Below is a small trained network, with its code and all its weights. Each question gives an input and a class and asks what happens when units are switched off, that is, made to give their printed mean instead of their output.

import numpy as np


def w(rows, s, z=0):
    codes = np.array(rows[::2]) - 128.0
    scale = np.full(codes.shape[1], s)
    scale[-1] = z or s
    return codes * scale


def norm(h):
    return h / np.sqrt((h * h).mean(-1, keepdims=True) + 1e-5)


def f(y):
    return y / 2 * (1 + np.tanh(0.7978845608 * (y + 0.044715 * y**3)))


def log_softmax(a):
    a = a - a.max(-1, keepdims=True)
    return a - np.log(np.exp(a).sum(-1, keepdims=True))


def net(x, mask):
    res = np.array(x, float).reshape(1, 8) / 4 @ E
    u = 0
    for l in range(3):
        y = f(norm(res) @ A[l][:, :-1].T + A[l][:, -1])
        res = res + np.where(mask[u : u + 11], y, B[l][:, -1]) @ B[l][:, :-1]
        u += 11
    return log_softmax(norm(res)[-1] @ U[:, :-1].T + U[:, -1])


A, B = {}, {}
E = w([
[136,139,121,142],'x0',
[148,165,101,168],'x1',
[120,119,134,119],'x2',
[232,208,138,4],'x3',
[77,255,251,171],'x4',
[53,163,56,88],'x5',
[132,133,124,131],'x6',
[140,150,113,151],'x7',
],0.0051)
A[0] = w([
[135,253,123,190,252],'0.n1',
[2,96,106,129,151],'0.n2',
[7,185,18,71,95],'0.n3',
[201,190,120,53,205],'0.n4',
[45,161,28,74,105],'0.n5',
[125,204,222,112,137],'0.n6',
[168,109,204,176,110],'0.n7',
[152,62,43,73,104],'0.n8',
[104,72,166,70,186],'0.n9',
[230,46,18,139,41],'0.n10',
[187,65,182,178,162],'0.n11',
],0.008,0.002)
B[0] = w([
[122,47,138,90,253],'0.n1',
[173,69,82,187,216],'0.n2',
[188,1,232,88,241],'0.n3',
[86,112,67,202,246],'0.n4',
[190,111,172,103,210],'0.n5',
[65,99,110,89,218],'0.n6',
[140,85,116,141,154],'0.n7',
[55,192,135,138,203],'0.n8',
[136,135,31,176,149],'0.n9',
[30,70,90,43,228],'0.n10',
[201,94,120,67,168],'0.n11',
],0.0071,0.0044)
A[1] = w([
[161,182,125,92,140],'1.n1',
[107,168,102,80,196],'1.n2',
[92,8,104,166,146],'1.n3',
[77,80,152,113,197],'1.n4',
[24,199,84,163,179],'1.n5',
[167,136,85,192,28],'1.n6',
[156,162,106,125,68],'1.n7',
[157,171,153,135,92],'1.n8',
[162,204,129,180,150],'1.n9',
[154,185,131,40,249],'1.n10',
[69,212,179,159,101],'1.n11',
],0.012,0.0022)
B[1] = w([
[89,84,124,218,128],'1.n1',
[202,123,170,255,150],'1.n2',
[144,222,138,155,253],'1.n3',
[182,203,144,120,197],'1.n4',
[195,156,116,121,148],'1.n5',
[122,100,171,155,128],'1.n6',
[26,71,142,121,119],'1.n7',
[115,64,100,119,118],'1.n8',
[143,126,74,82,121],'1.n9',
[111,139,114,244,158],'1.n10',
[57,191,102,78,137],'1.n11',
],0.0075,0.012)
A[2] = w([
[99,224,198,142,124],'2.n1',
[126,152,141,172,60],'2.n2',
[113,215,54,97,53],'2.n3',
[164,92,203,145,249],'2.n4',
[162,254,121,88,85],'2.n5',
[211,129,104,124,155],'2.n6',
[212,95,122,89,236],'2.n7',
[64,147,135,60,206],'2.n8',
[204,160,139,185,144],'2.n9',
[134,126,108,163,58],'2.n10',
[67,136,222,141,133],'2.n11',
],0.0097,0.0014)
B[2] = w([
[151,146,38,118,232],'2.n1',
[114,100,122,165,163],'2.n2',
[123,140,103,130,195],'2.n3',
[68,77,109,63,177],'2.n4',
[233,80,173,86,253],'2.n5',
[147,161,238,97,192],'2.n6',
[1,84,123,98,171],'2.n7',
[146,189,90,213,132],'2.n8',
[135,28,156,103,255],'2.n9',
[110,165,158,201,145],'2.n10',
[74,121,101,103,160],'2.n11',
],0.0087,0.0066)
U = w([
[159,129,100,104,253],'0',
[121,248,4,63,108],'1',
[163,128,136,118,173],'2',
[130,121,123,244,21],'3',
[71,94,150,42,31],'4',
],0.011,0.0045)

Each question gives the input, the list of numbers given to net, and the class t.
The units are the neurons (one row each of A and B). Each row of codes is followed by its name. A weight is (code - 128) times the scale printed after its matrix; where a second scale follows, it is the last column's (A, B and U).
mask holds one flag per neuron, layer by layer. A switched-off neuron (its flag False) gives its mean, the last column of its row in B, instead of its output. The means were averaged over made-up inputs and are rounded, as every weight is.
A unit's drop is (log p(t) with every unit on - log p(t) with that unit switched off) / (log p(t) with every unit on - log p(t) with every unit switched off).
The circuit of an input: a set's keep is (log p(t) with only the set's units on - log p(t) with every unit switched off) / (log p(t) with every unit on - log p(t) with every unit switched off). Starting from the 12 units with the biggest drops (on a tie, the unit counted first), units are removed one at a time, each time the one whose removal leaves the highest keep (on an exact tie, the one counted first), for as long as the keep stays at least 0.8.
circuit, biggest first: the units of the circuit, biggest drop first
most important unit: the unit with the biggest drop
k most important neurons: the k neurons with the biggest drops, biggest first
k most important neurons of layer l: the k neurons of layer l with the biggest drops, biggest first
drop of u: that unit's drop, to one decimal
input [-5,4,6,-7,7,1,8,-5], class 1: most important unit	2.n1
input [-3,2,-6,2,-3,5,-7,1], class 4: 2 most important neurons of layer 2	[2.n7; 2.n4]
input [3,1,6,-6,-8,-7,-3,2], class 1: 3 most important neurons	[0.n10; 1.n2; 0.n3]
input [-4,8,-6,3,-6,8,0,6], class 4: 3 most important neurons of layer 0	[0.n3; 0.n5; 0.n6]
input [3,4,5,-1,7,8,-2,1], class 4: 2 most important neurons of layer 0	[0.n3; 0.n1]
input [-4,5,3,2,-1,6,2,2], class 4: circuit, biggest first	[0.n3; 2.n7]
input [-4,-5,5,3,-2,-7,5,5], class 4: 3 most important neurons	[0.n11; 2.n7; 1.n4]
input [-4,-6,-2,6,-8,7,2,1], class 1: circuit, biggest first	[2.n9; 0.n8]
input [-3,-7,-5,4,6,-7,3,3], class 4: circuit, biggest first	[1.n3; 2.n4]
input [-3,7,3,-4,2,5,6,1], class 4: circuit, biggest first	[0.n3; 2.n4]
input [5,7,-8,-5,-8,7,2,8], class 1: 2 most important neurons	[0.n10; 2.n9]
input [6,-1,7,7,-6,-8,-7,2], class 4: circuit, biggest first	[2.n7; 0.n10]
input [6,1,8,4,8,-2,8,-1], class 1: circuit, biggest first	[1.n11; 2.n1]
input [2,1,-8,-3,-7,-7,-7,1], class 1: most important unit	0.n10
input [1,-5,-7,-4,-7,1,6,3], class 1: 2 most important neurons	[0.n10; 2.n9]
input [1,-5,-7,2,7,-3,-3,5], class 1: circuit, biggest first	[1.n11; 0.n3]
input [3,-3,-4,-2,4,-8,2,-7], class 4: 2 most important neurons of layer 0	[0.n4; 0.n11]
input [5,4,2,3,7,-8,-1,-1], class 4: 2 most important neurons	[0.n1; 0.n8]
input [-3,-8,5,5,6,0,-4,1], class 1: 3 most important neurons	[1.n11; 2.n1; 0.n2]
input [-4,1,-3,8,-4,-2,2,4], class 3: most important unit	1.n2
input [-6,7,3,1,-2,7,-6,0], class 4: 2 most important neurons	[0.n3; 2.n7]
input [-1,-8,5,8,5,5,6,0], class 3: 3 most important neurons	[1.n10; 1.n2; 0.n10]
input [-2,-8,-7,0,-7,2,1,2], class 1: 2 most important neurons	[0.n10; 2.n9]
input [7,8,6,-1,-8,-3,-3,-1], class 1: drop of 2.n9	0.2
input [-1,8,-8,4,0,-7,-7,3], class 4: drop of 2.n7	0.2
input [0,-6,-7,-2,-8,1,-6,0], class 1: drop of 2.n7	0.0
